Moves between items:
FL ra NG
FL zo GN
FL va NM
FL zi CN
NG ra GS
NG zo TB
NG va CN
NG zi MB
TM ra MF
TM zo JP
TM va HJ
TM zi HS
GH ra MH
GH zo ZH
GH va JN
GH zi BH
DQ ra GB
DQ zo MC
DQ va CG
DQ zi LQ
MJ ra DH
MJ zo ZL
MJ va HG
MJ zi FG
JJ ra SJ
JJ zo RC
JJ va QC
JJ zi DN
ZD ra SQ
ZD zo TJ
ZD va DL
ZD zi GG
FZ ra PZ
FZ zo FD
FZ va QR
FZ zi MQ
RJ ra RG
RJ zo GQ
RJ va GR
RJ zi QL
FT ra Z88
FT zo GL
FT va DC
FT zi Z352
JB ra QR
JB zo FC
JB va LM
JB zi CL
BZ ra RQ
BZ zo JC
BZ va MH
BZ zi GM
HM ra QH
HM zo SJ
HM va PB
HM zi QS
CM ra GH
CM zo PF
CM va MG
CM zi JN
JF ra ZR
JF zo TN
JF va PH
JF zi LD
QM ra HP
QM zo NZ
QM va BF
QM zi RF
MH ra GM
MH zo HC
MH va BH
MH zi JC
BT ra FL
BT zo PM
BT va ZB
BT zi NM
CT ra FC
CT zo HF
CT va FS
CT zi FB
Z88 ra Z39
Z88 zo Z178
Z88 va Z352
Z88 zi Z130
BS ra TM
BS zo MM
BS va RH
BS zi HJ
JD ra CH
JD zo NR
JD va FH
JD zi LC
Z256 ra Z861
Z256 zo Z130
Z256 va Z88
Z256 zi Z39
Z352 ra Z130
Z352 zo FT
Z352 va GL
Z352 zi Z178
PB ra QS
PB zo DN
PB va JJ
PB zi SJ
CN ra MB
CN zo FL
CN va GN
CN zi TB
CD ra LH
CD zo LS
CD va TH
CD zi FJ
PF ra ZH
PF zo MG
PF va LT
PF zi CM
LM ra CL
LM zo FB
LM va CT
LM zi FC
LT ra CM
LT zo QP
LT va MF
LT zi MG
JH ra BF
JH zo JL
JH va BB
JH zi NT
ZS ra HF
ZS zo LF
ZS va ZG
ZS zi QT
ZL ra DM
ZL zo HG
ZL va TQ
ZL zi MJ
NB ra GQ
NB zo HZ
NB va MN
NB zi LJ
NR ra JZ
NR zo FH
NR va TP
NR zi JD
TN ra HN
TN zo PH
TN va GS
TN zi JF
QL ra RP
QL zo RJ
QL va GQ
QL zi HL
DJ ra RL
DJ zo FR
DJ va ZP
DJ zi BQ
DC ra Z352
DC zo HH
DC va QH
DC zi GL
LP ra ZP
LP zo GB
LP va ZN
LP zi CR
FM ra JJ
FM zo GD
FM va HD
FM zi QC
CQ ra DC
CQ zo QS
CQ va HM
CQ zi QH
JL ra ML
JL zo BB
JL va JR
JL zi JH
TQ ra MJ
TQ zo TL
TQ va LZ
TQ zi HG
QT ra CT
QT zo ZS
QT va LF
QT zi FS
BF ra RF
BF zo ML
BF va NT
BF zi NZ
PP ra CD
PP zo ZR
PP va HN
PP zi TH
Z130 ra Z865
Z130 zo Z88
Z130 va Z178
Z130 zi Z256
SR ra TT
SR zo GZ
SR va TZ
SR zi SL
HD ra QC
HD zo HP
HD va HT
HD zi GD
GR ra QL
GR zo LJ
GR va NB
GR zi GQ
CG ra LQ
CG zo Z863
CG va Z861
CG zi MC
FB ra JB
FB zo CT
FB va HF
FB zi LM
JT ra JR
JT zo GM
JT va BZ
JT zi RQ
JN ra BH
JN zo CM
JN va PF
JN zi ZH
MN ra LJ
MN zo TT
MN va QF
MN zi HZ
FD ra FF
FD zo QR
FD va RZ
FD zi FZ
RP ra BT
RP zo RG
RP va HL
RP zi ZB
HG ra FG
HG zo TQ
HG va TL
HG zi ZL
NZ ra HT
NZ zo BF
NZ va ML
NZ zi QM
ZR ra LS
ZR zo HN
ZR va LD
ZR zi PP
HN ra TH
HN zo LD
HN va JF
HN zi ZR
FS ra FB
FS zo QT
FS va ZS
FS zi HF
DN ra HM
DN zo JJ
DN va RC
DN zi PB
LC ra LZ
LC zo JD
LC va NR
LC zi JZ
RR ra MM
RR zo PZ
RR va FF
RR zi NQ
QC ra DN
QC zo FM
QC va GD
QC zi RC
CC ra JL
CC zo RQ
CC va JT
CC zi JR
DG ra FH
DG zo RL
DG va CP
DG zi MP
MB ra PH
MB zo NG
MB va TB
MB zi ZQ
GM ra CC
GM zo BZ
GM va JC
GM zi JT
QB ra GZ
QB zo GG
QB va ZD
QB zi SQ
HP ra FM
HP zo HT
HP va RF
HP zi HD
CL ra FD
CL zo JB
CL va FC
CL zi RZ
TH ra FJ
TH zo PP
TH va ZR
TH zi LS
MG ra JN
MG zo LT
MG va QP
MG zi PF
Z861 ra MC
Z861 zo Z865
Z861 va Z39
Z861 zi Z863
MM ra JP
MM zo RH
MM va NQ
MM zi BS
QH ra GL
QH zo CQ
QH va QS
QH zi HH
ZB ra NM
ZB zo RP
ZB va RG
ZB zi PM
HJ ra HS
HJ zo BS
HJ va MM
HJ zi JP
MP ra NR
MP zo DG
MP va RL
MP zi TP
FF ra NQ
FF zo MQ
FF va FZ
FF zi PZ
PH ra LD
PH zo GS
PH va ZQ
PH zi TN
HZ ra GR
HZ zo MN
HZ va TT
HZ zi NB
CH ra TQ
CH zo JZ
CH va LC
CH zi LZ
RC ra PB
RC zo QC
RC va FM
RC zi JJ
ZN ra CR
ZN zo LQ
ZN va DQ
ZN zi GB
JR ra JH
JR zo CC
JR va RQ
JR zi BB
MF ra MG
MF zo BM
MF va HS
MF zi QP
FG ra DT
FG zo MJ
FG va ZL
FG zi DM
Z863 ra DQ
Z863 zo Z861
Z863 va Z865
Z863 zi CG
LF ra FS
LF zo ZG
LF va BD
LF zi ZS
HF ra LM
HF zo FS
HF va QT
HF zi CT
HS ra QP
HS zo TM
HS va JP
HS zi BM
BM ra LT
BM zo HS
BM va TM
BM zi MF
SL ra MN
SL zo SR
SL va GZ
SL zi QF
TB ra ZQ
TB zo CN
TB va FL
TB zi NG
Z39 ra Z863
Z39 zo Z256
Z39 va Z130
Z39 zi Z865
LZ ra HG
LZ zo CH
LZ va JZ
LZ zi TL
ZG ra QT
ZG zo BD
ZG va DP
ZG zi LF
ML ra QM
ML zo NT
ML va JH
ML zi BF
SQ ra SR
SQ zo QB
SQ va GG
SQ zi TZ
TT ra NB
TT zo QF
TT va SL
TT zi MN
GS ra JF
GS zo ZQ
GS va MB
GS zi PH
GN ra TB
GN zo NM
GN va BT
GN zi FL
QR ra MQ
QR zo RZ
QR va CL
QR zi FD
DM ra DL
DM zo FG
DM va MJ
DM zi DH
RG ra PM
RG zo HL
RG va QL
RG zi RP
RQ ra BB
RQ zo JT
RQ va GM
RQ zi CC
PN ra BD
PN zo FJ
PN va CD
PN zi LH
TZ ra SL
TZ zo SQ
TZ va QB
TZ zi GZ
Z178 ra Z256
Z178 zo Z352
Z178 va FT
Z178 zi Z88
MQ ra RR
MQ zo FZ
MQ va FD
MQ zi FF
RF ra HD
RF zo QM
RF va NZ
RF zi HT
JC ra JT
JC zo MH
JC va HC
JC zi BZ
TJ ra QB
TJ zo DL
TJ va DT
TJ zi ZD
RH ra HJ
RH zo NQ
RH va RR
RH zi MM
DP ra LF
DP zo LH
DP va PN
DP zi BD
NQ ra BS
NQ zo RR
NQ va PZ
NQ zi RH
BQ ra DG
BQ zo DJ
BQ va FR
BQ zi CP
RL ra TP
RL zo CP
RL va BQ
RL zi DG
GZ ra QF
GZ zo TZ
GZ va SQ
GZ zi SR
TP ra JD
TP zo MP
TP va DG
TP zi FH
QF ra HZ
QF zo SL
QF va SR
QF zi TT
FC ra RZ
FC zo LM
FC va FB
FC zi JB
LD ra PP
LD zo JF
LD va TN
LD zi HN
Z865 ra CG
Z865 zo Z39
Z865 va Z256
Z865 zi Z861
GQ ra HL
GQ zo GR
GQ va LJ
GQ zi RJ
FR ra CP
FR zo ZP
FR va RM
FR zi DJ
QS ra HH
QS zo HM
QS va SJ
QS zi CQ
NT ra NZ
NT zo JH
NT va JL
NT zi ML
FH ra LC
FH zo TP
FH va MP
FH zi NR
RZ ra FZ
RZ zo CL
RZ va JB
RZ zi QR
HC ra BZ
HC zo BH
HC va GH
HC zi MH
HL ra ZB
HL zo QL
HL va RJ
HL zi RG
BD ra ZS
BD zo DP
BD va LH
BD zi ZG
JZ ra TL
JZ zo LC
JZ va JD
JZ zi CH
DL ra GG
DL zo DT
DL va DH
DL zi TJ
ZP ra BQ
ZP zo RM
ZP va CR
ZP zi FR
LS ra PN
LS zo TH
LS va PP
LS zi CD
CP ra MP
CP zo BQ
CP va DJ
CP zi RL
ZQ ra TN
ZQ zo MB
ZQ va NG
ZQ zi GS
SJ ra CQ
SJ zo PB
SJ va DN
SJ zi HM
NM ra CN
NM zo BT
NM va PM
NM zi GN
CR ra FR
CR zo LP
CR va GB
CR zi RM
RM ra DJ
RM zo CR
RM va LP
RM zi ZP
QP ra PF
QP zo MF
QP va BM
QP zi LT
GG ra TZ
GG zo ZD
GG va TJ
GG zi QB
HH ra FT
HH zo QH
HH va CQ
HH zi DC
DH ra TJ
DH zo DM
DH va FG
DH zi DT
BH ra JC
BH zo GH
BH va ZH
BH zi HC
BB ra NT
BB zo JR
BB va CC
BB zi JL
GD ra RC
GD zo HD
GD va HP
GD zi FM
GL ra Z178
GL zo DC
GL va HH
GL zi FT
JP ra BM
JP zo HJ
JP va BS
JP zi TM
FJ ra DP
FJ zo CD
FJ va LS
FJ zi PN
ZH ra HC
ZH zo JN
ZH va CM
ZH zi GH
PZ ra RH
PZ zo FF
PZ va MQ
PZ zi RR
LQ ra LP
LQ zo DQ
LQ va MC
LQ zi ZN
DT ra ZD
DT zo DH
DT va DM
DT zi DL
PM ra GN
PM zo ZB
PM va RP
PM zi BT
HT ra GD
HT zo RF
HT va QM
HT zi HP
MC ra ZN
MC zo CG
MC va Z863
MC zi DQ
GB ra RM
GB zo ZN
GB va LQ
GB zi LP
LJ ra RJ
LJ zo NB
LJ va HZ
LJ zi GR
TL ra ZL
TL zo LZ
TL va CH
TL zi TQ
LH ra ZG
LH zo PN
LH va FJ
LH zi DP

In the rows, 64 stands for zero.

The rows follow the links: the fewer symbols apart two items are, the more alike their rows tend to be.

Rows of some items; one shown again gets a slightly different row:
TB -> 38,41,64,68,69,61,26,75,65,79,77,83,56,82,95,69,102,67,64,82,55,82,55,41,59,30,16,56,30,54,62,70,43,60,94,51,63,93,48,16,61,74,99,44,55,62,64,52,60,59,54,49,46,56,74,70,75,77,43,56,29,46,74,70,50,62,53,88,36
NR -> 55,55,66,85,68,44,111,55,41,70,64,50,84,30,74,90,39,63,105,77,38,85,59,49,77,58,78,91,63,62,69,58,91,87,73,68,72,84,68,64,80,52,61,75,54,61,71,36,56,102,77,94,55,109,33,43,79,66,78,37,63,85,88,94,57,79,73,76,61
DT -> 59,60,76,76,75,51,97,39,46,90,62,73,56,54,73,76,51,91,112,54,42,88,55,38,90,46,71,92,42,66,59,52,81,100,82,57,71,77,70,31,83,66,71,70,72,55,73,63,60,108,53,85,71,114,33,48,69,31,69,66,61,69,75,86,54,75,66,91,54
Z130 -> 70,71,78,62,58,79,108,46,57,49,59,38,74,40,42,83,18,60,75,47,73,64,79,71,53,84,91,79,87,75,67,61,71,62,35,69,56,24,52,89,53,62,20,70,73,91,83,70,85,59,65,95,88,75,36,41,74,73,100,60,79,73,69,70,76,89,91,66,88
ZB -> 38,41,75,67,70,70,38,63,62,81,77,84,49,83,91,75,91,77,74,69,58,88,58,35,59,28,19,66,26,59,60,68,39,66,91,48,59,77,40,4,57,80,89,43,65,73,75,61,71,59,43,60,60,65,61,62,80,71,54,64,29,42,75,74,52,73,62,102,38
RQ -> 77,74,42,58,52,59,57,87,72,36,58,43,85,53,49,52,59,31,28,81,73,37,69,95,51,92,82,44,98,61,72,72,71,40,42,79,65,62,77,122,60,47,52,73,48,57,47,52,52,43,90,50,48,34,87,76,53,87,61,49,82,78,55,48,71,47,61,20,78
MM -> 71,71,60,43,57,84,19,74,85,52,65,73,47,94,52,41,86,59,19,52,91,41,70,80,47,70,48,36,68,65,59,70,36,36,52,61,53,42,55,67,44,74,63,52,71,71,57,88,73,21,52,36,71,15,94,82,52,69,52,85,63,44,42,33,71,50,57,51,69
NZ -> 87,84,47,61,56,54,80,71,67,42,50,42,81,46,40,51,42,45,45,66,68,37,68,93,65,99,104,56,101,66,68,63,85,56,38,80,69,56,87,126,69,45,43,83,56,51,48,59,52,64,88,62,60,55,72,69,48,64,69,58,94,86,53,52,74,50,62,21,85
HJ -> 70,70,60,43,56,85,20,77,85,49,65,69,51,91,54,42,84,55,18,55,91,41,70,81,44,72,48,36,70,64,61,72,37,32,49,62,54,41,54,72,42,72,61,52,68,73,57,85,73,19,55,37,69,13,94,82,54,75,53,81,64,45,44,35,71,51,58,49,69
QB -> 56,57,80,72,77,59,86,36,49,91,64,80,47,64,75,74,57,96,108,48,47,89,56,34,86,42,63,90,35,67,57,52,70,97,82,53,67,70,63,18,77,72,71,64,77,60,76,72,67,99,44,82,77,107,34,49,70,30,68,74,55,59,72,84,55,77,65,99,52
LT -> 68,68,54,48,52,79,28,86,83,40,66,57,66,78,53,50,78,40,14,69,88,41,72,87,38,78,52,35,81,61,67,75,42,28,46,67,54,46,55,89,43,65,57,55,59,74,56,70,69,17,69,40,60,12,94,79,59,92,58,65,64,54,50,38,73,53,62,40,72
BF -> 86,83,46,60,56,55,78,74,67,41,52,43,83,47,41,51,44,42,44,68,68,38,68,94,64,98,102,55,102,65,70,64,84,55,38,80,68,58,86,126,68,45,44,82,55,51,48,58,52,62,89,61,57,52,74,70,49,66,68,56,94,85,53,51,74,50,61,20,85
TQ -> 58,58,69,82,73,43,105,46,43,82,61,62,71,40,75,81,45,78,112,68,36,87,56,44,87,53,79,92,53,64,65,53,90,96,78,63,74,85,74,48,86,57,68,75,61,53,69,48,55,111,67,88,61,115,32,47,72,44,71,51,63,79,81,91,55,75,67,80,57
BD -> 63,62,49,60,70,51,18,79,73,78,66,91,48,91,78,37,107,71,48,72,59,58,48,60,77,49,44,46,42,55,58,65,56,66,87,59,71,97,80,44,75,67,103,59,60,33,41,67,43,68,59,28,44,49,93,89,45,43,26,75,55,51,50,51,53,34,34,56,43
LS -> 54,54,49,66,70,48,20,82,70,79,69,88,55,87,87,47,108,66,53,82,53,66,49,54,72,42,35,49,39,52,61,67,55,65,92,58,71,105,73,37,73,66,107,55,53,37,46,55,43,68,61,32,38,51,90,84,56,57,27,64,45,53,60,58,50,40,37,62,39
LP -> 55,56,74,76,59,65,111,55,47,51,64,35,88,28,61,98,25,51,87,71,56,78,74,60,53,69,76,85,79,66,73,63,77,65,52,69,60,52,50,79,59,56,35,67,58,88,82,41,75,70,76,100,69,88,33,38,88,92,97,36,63,80,87,88,68,93,91,74,74
QS -> 85,83,70,58,59,72,104,46,61,50,51,43,69,45,32,64,21,63,68,42,73,50,75,81,65,93,106,74,94,75,65,57,80,66,32,73,62,27,70,103,62,58,23,80,75,74,69,79,75,66,68,85,88,74,46,51,57,54,91,72,94,78,56,61,79,73,80,48,92
HD -> 90,85,54,59,58,58,92,61,64,45,48,44,76,45,35,53,33,53,55,56,69,40,70,91,69,99,110,63,101,70,67,59,87,63,35,79,67,47,85,121,69,48,36,85,64,55,54,68,57,68,81,70,70,65,63,63,48,54,76,65,98,84,52,54,75,57,67,27,90
PP -> 51,51,50,67,69,49,20,83,68,79,72,87,56,85,89,51,108,65,55,85,53,69,49,51,70,39,31,49,38,51,62,68,54,63,93,58,70,105,70,35,72,65,107,53,51,40,48,52,43,67,62,35,36,53,89,83,59,62,29,60,41,53,62,61,49,42,40,66,36
TL -> 58,58,67,83,72,43,106,48,42,80,61,60,72,39,75,83,45,76,111,69,37,86,56,44,85,53,79,92,54,63,65,54,91,96,78,64,74,86,74,51,85,56,68,74,60,54,70,46,54,109,69,90,59,114,33,46,72,47,73,49,63,81,81,92,55,75,67,79,57
FC -> 74,72,55,47,67,67,16,71,81,73,62,92,37,101,62,29,99,76,37,52,76,46,56,69,70,60,51,41,50,61,54,64,48,58,70,58,64,68,75,51,65,73,85,59,72,43,46,90,55,51,48,27,63,36,95,89,40,36,33,94,64,45,39,37,61,37,39,53,57
ZN -> 57,58,76,73,58,69,110,54,49,50,63,34,86,30,58,97,24,51,84,67,59,76,76,62,51,72,78,84,81,68,72,64,74,63,49,69,59,44,48,80,57,57,32,67,60,91,85,46,79,66,74,100,72,85,32,37,86,93,98,40,66,79,84,84,69,93,92,74,76
CN -> 37,41,66,69,68,63,29,74,63,79,77,83,54,82,94,70,101,68,65,80,55,84,55,40,58,29,15,58,29,54,63,70,41,61,94,51,62,90,47,13,59,75,98,43,56,64,65,52,62,57,52,50,47,57,73,69,77,77,44,56,28,45,74,71,50,63,55,91,35
SQ -> 55,57,81,72,76,60,85,37,50,91,65,81,47,65,75,74,60,96,107,48,49,89,56,34,85,40,60,89,34,67,56,52,68,96,83,52,66,68,60,15,76,74,72,64,78,62,77,74,69,97,42,82,77,106,36,49,70,32,67,76,54,58,72,82,55,77,66,100,52
FR -> 52,54,70,80,61,57,112,58,45,56,65,36,90,26,67,99,30,51,93,77,48,82,70,56,58,65,76,86,75,64,72,63,81,70,60,69,65,64,55,76,65,53,45,69,54,81,80,34,68,80,79,100,60,94,33,39,87,89,92,32,62,85,90,92,64,89,86,74,69
PF -> 69,67,53,50,51,77,30,87,81,38,65,54,70,74,53,51,76,37,14,72,86,39,72,89,38,79,55,35,85,61,68,76,45,28,45,69,56,49,56,95,44,61,55,57,56,73,55,65,67,19,73,42,57,13,94,79,58,95,58,62,66,57,52,39,73,53,62,37,73
PB -> 88,85,64,58,59,67,102,50,62,49,50,44,70,45,32,59,24,61,65,43,72,47,74,84,67,96,110,72,96,74,65,57,83,67,32,74,63,32,76,109,65,54,26,81,74,67,65,77,70,68,72,81,85,71,51,55,53,50,86,72,97,79,54,58,77,68,75,41,92

Each walk starts at a row. The symbols on each line, taken left to right, move it on to the next item.
Answer with the item's row; about right is enough.
43,46,56,69,68,54,22,81,67,78,74,84,57,83,93,60,107,64,58,86,53,75,51,47,63,34,23,53,34,52,63,71,48,60,95,55,67,103,60,27,67,69,105,49,51,50,55,48,50,62,60,40,38,53,83,78,68,71,35,55,35,50,69,65,49,50,45,76,35
zi va ra zo va zi zi va ra -> 47,47,54,68,69,51,21,83,67,78,73,85,57,83,92,57,108,64,57,86,52,73,50,50,66,37,26,50,35,52,62,70,51,61,94,56,69,104,64,30,69,67,106,51,51,46,52,49,48,64,61,38,37,53,85,80,65,68,33,57,37,51,67,65,48,47,43,73,36
ra ra zo ra zi zo zo zo zi zi -> 59,59,49,64,70,49,19,80,72,79,67,89,52,88,82,41,109,69,51,78,55,61,48,57,75,46,38,48,39,54,59,66,56,65,89,59,72,102,77,41,75,66,105,57,56,34,43,60,42,68,61,30,39,51,92,87,51,49,26,69,50,53,55,55,51,37,35,59,41
43,44,57,68,68,55,23,82,66,77,75,84,57,83,94,62,106,63,59,86,53,77,52,47,62,34,21,52,33,52,63,71,48,60,95,55,66,101,58,24,65,70,104,48,51,52,56,48,51,61,59,41,38,54,83,77,69,72,36,55,33,49,71,66,49,53,47,78,35
zi ra zo va va va va zi -> 39,41,63,69,68,60,26,78,65,78,77,83,56,82,95,68,103,66,63,84,56,82,54,42,59,30,17,56,30,53,63,70,43,61,95,53,63,94,50,18,61,73,100,45,55,62,63,50,59,59,55,47,44,56,76,72,75,76,41,56,30,47,73,70,49,60,52,87,34
ra zo zi ra zi zi -> 48,48,53,69,68,50,21,83,68,78,73,85,57,84,92,55,108,64,56,86,52,71,50,51,67,38,28,50,36,51,61,68,52,63,94,57,69,104,65,32,70,67,107,51,51,44,50,50,46,65,62,37,36,52,87,81,63,66,31,58,39,52,66,63,49,46,41,70,35
38,42,77,67,70,72,40,60,61,83,78,84,48,82,91,76,89,79,76,66,59,88,58,35,59,28,19,67,25,60,59,67,40,67,91,48,59,75,40,3,58,81,88,42,67,75,77,64,72,61,43,61,62,68,59,61,80,69,55,67,30,41,75,74,53,74,63,105,39
va zo zi zo zo zo zi zo -> 42,47,83,66,72,73,53,49,59,88,75,85,43,81,85,75,81,87,85,55,59,91,60,32,65,31,29,74,26,63,57,62,44,75,88,47,59,66,41,1,60,83,80,47,75,75,80,72,77,68,37,69,72,77,50,55,79,57,60,74,36,43,74,76,54,78,66,108,42
zo zo zo zo va va -> 52,54,83,68,75,66,74,38,54,91,69,83,43,72,77,74,65,96,101,47,53,90,58,33,79,37,49,85,29,67,55,55,59,90,84,49,63,65,53,8,70,79,74,56,78,68,80,76,74,87,38,78,79,97,38,50,74,37,66,78,48,51,72,80,55,79,66,106,49
69,67,51,55,70,55,17,74,76,79,63,93,43,96,72,32,105,75,44,64,65,52,50,64,77,53,49,44,45,58,56,63,55,65,80,58,68,87,79,46,72,68,98,60,65,35,43,76,46,64,54,27,51,45,96,90,42,36,28,84,59,50,44,44,56,33,34,54,49
ra zi zi ra ra zi ra zo -> 74,73,61,43,61,81,16,71,85,60,63,82,40,99,54,34,91,68,25,47,88,42,64,76,55,68,50,37,60,65,57,68,38,45,57,58,57,47,62,59,51,76,70,55,75,62,53,94,69,31,48,32,72,21,94,85,45,53,45,93,65,42,38,34,70,46,50,53,65
va zo va va ra zo zi zo ra -> 75,75,59,43,63,78,16,68,84,64,63,85,38,101,55,33,93,71,27,47,86,43,63,75,59,65,51,39,58,65,56,65,40,49,61,58,58,51,65,57,54,75,74,55,76,58,51,96,66,36,47,30,71,24,94,86,44,48,43,95,65,41,37,33,67,43,47,53,63
73,73,61,42,61,81,17,71,85,60,64,81,42,98,53,35,90,67,23,48,89,42,66,77,53,67,48,37,62,65,57,68,37,43,55,59,56,46,60,61,48,75,68,54,74,64,54,94,70,28,48,33,72,20,94,84,48,57,46,92,65,42,39,33,69,46,51,52,66
ra ra va zi zi zo zi ra -> 70,68,58,45,54,84,22,80,83,45,66,64,58,86,52,47,81,48,16,61,91,41,72,84,40,75,48,34,75,63,64,74,37,29,47,65,53,43,53,80,41,69,58,54,64,74,57,79,73,17,61,38,66,12,94,80,56,84,55,75,64,48,46,36,72,54,61,46,70
zi ra va zi zo zi -> 68,69,55,48,53,81,26,84,82,41,65,59,64,80,53,49,78,43,15,66,89,40,72,86,38,77,52,34,80,62,65,75,40,27,46,66,54,45,54,87,42,66,57,55,60,75,57,71,71,17,67,39,61,11,95,80,58,91,57,68,64,52,49,37,73,53,61,42,72
36,41,70,68,69,66,31,71,63,79,78,84,53,82,94,72,97,70,68,76,56,86,56,38,58,28,15,60,28,55,61,69,40,61,93,50,61,85,44,9,58,76,95,43,59,68,69,55,65,58,50,53,52,60,69,67,78,75,47,59,29,45,74,72,51,66,57,95,36
ra zi ra zi ra zo va va -> 40,43,60,69,68,57,25,80,65,78,76,83,56,82,94,66,105,65,61,85,54,79,53,44,61,33,19,54,31,53,63,70,45,60,95,54,64,98,53,21,63,71,103,47,53,57,60,49,54,60,57,45,40,54,79,75,71,76,38,55,32,48,72,68,49,56,49,83,34
ra zo ra ra zo zi ra -> 56,56,49,66,69,48,20,82,69,78,68,88,53,87,86,45,108,67,52,82,53,65,48,55,73,43,36,48,39,52,59,66,56,65,92,58,71,104,75,38,73,66,107,55,53,36,44,56,42,68,62,32,38,51,91,86,54,54,28,64,47,53,59,57,50,39,36,62,39
59,59,71,80,74,45,102,43,44,86,62,68,64,46,73,78,48,84,112,62,38,87,55,41,89,50,76,93,48,64,62,51,87,99,80,61,73,82,73,42,86,60,70,73,65,52,70,54,56,110,61,87,64,116,32,47,70,37,70,58,63,75,78,89,54,74,65,84,56
zo zi va zi ra zi ra ra ra -> 54,55,82,70,76,64,80,37,52,91,67,82,44,69,77,74,62,97,104,47,51,89,58,34,81,38,55,87,31,67,56,54,64,94,83,50,65,67,56,12,73,76,73,60,79,64,78,75,71,92,40,80,78,102,37,50,71,33,67,78,51,55,72,81,55,78,66,104,51
ra ra zo ra zi zo zo zo zi zi -> 44,49,84,67,73,72,58,45,58,88,73,85,43,79,82,76,76,91,89,52,57,90,59,32,68,31,32,77,26,65,57,60,47,79,86,48,59,65,44,1,62,83,78,49,76,74,80,74,77,72,36,71,75,82,46,54,77,51,62,75,38,44,73,78,54,80,66,109,46
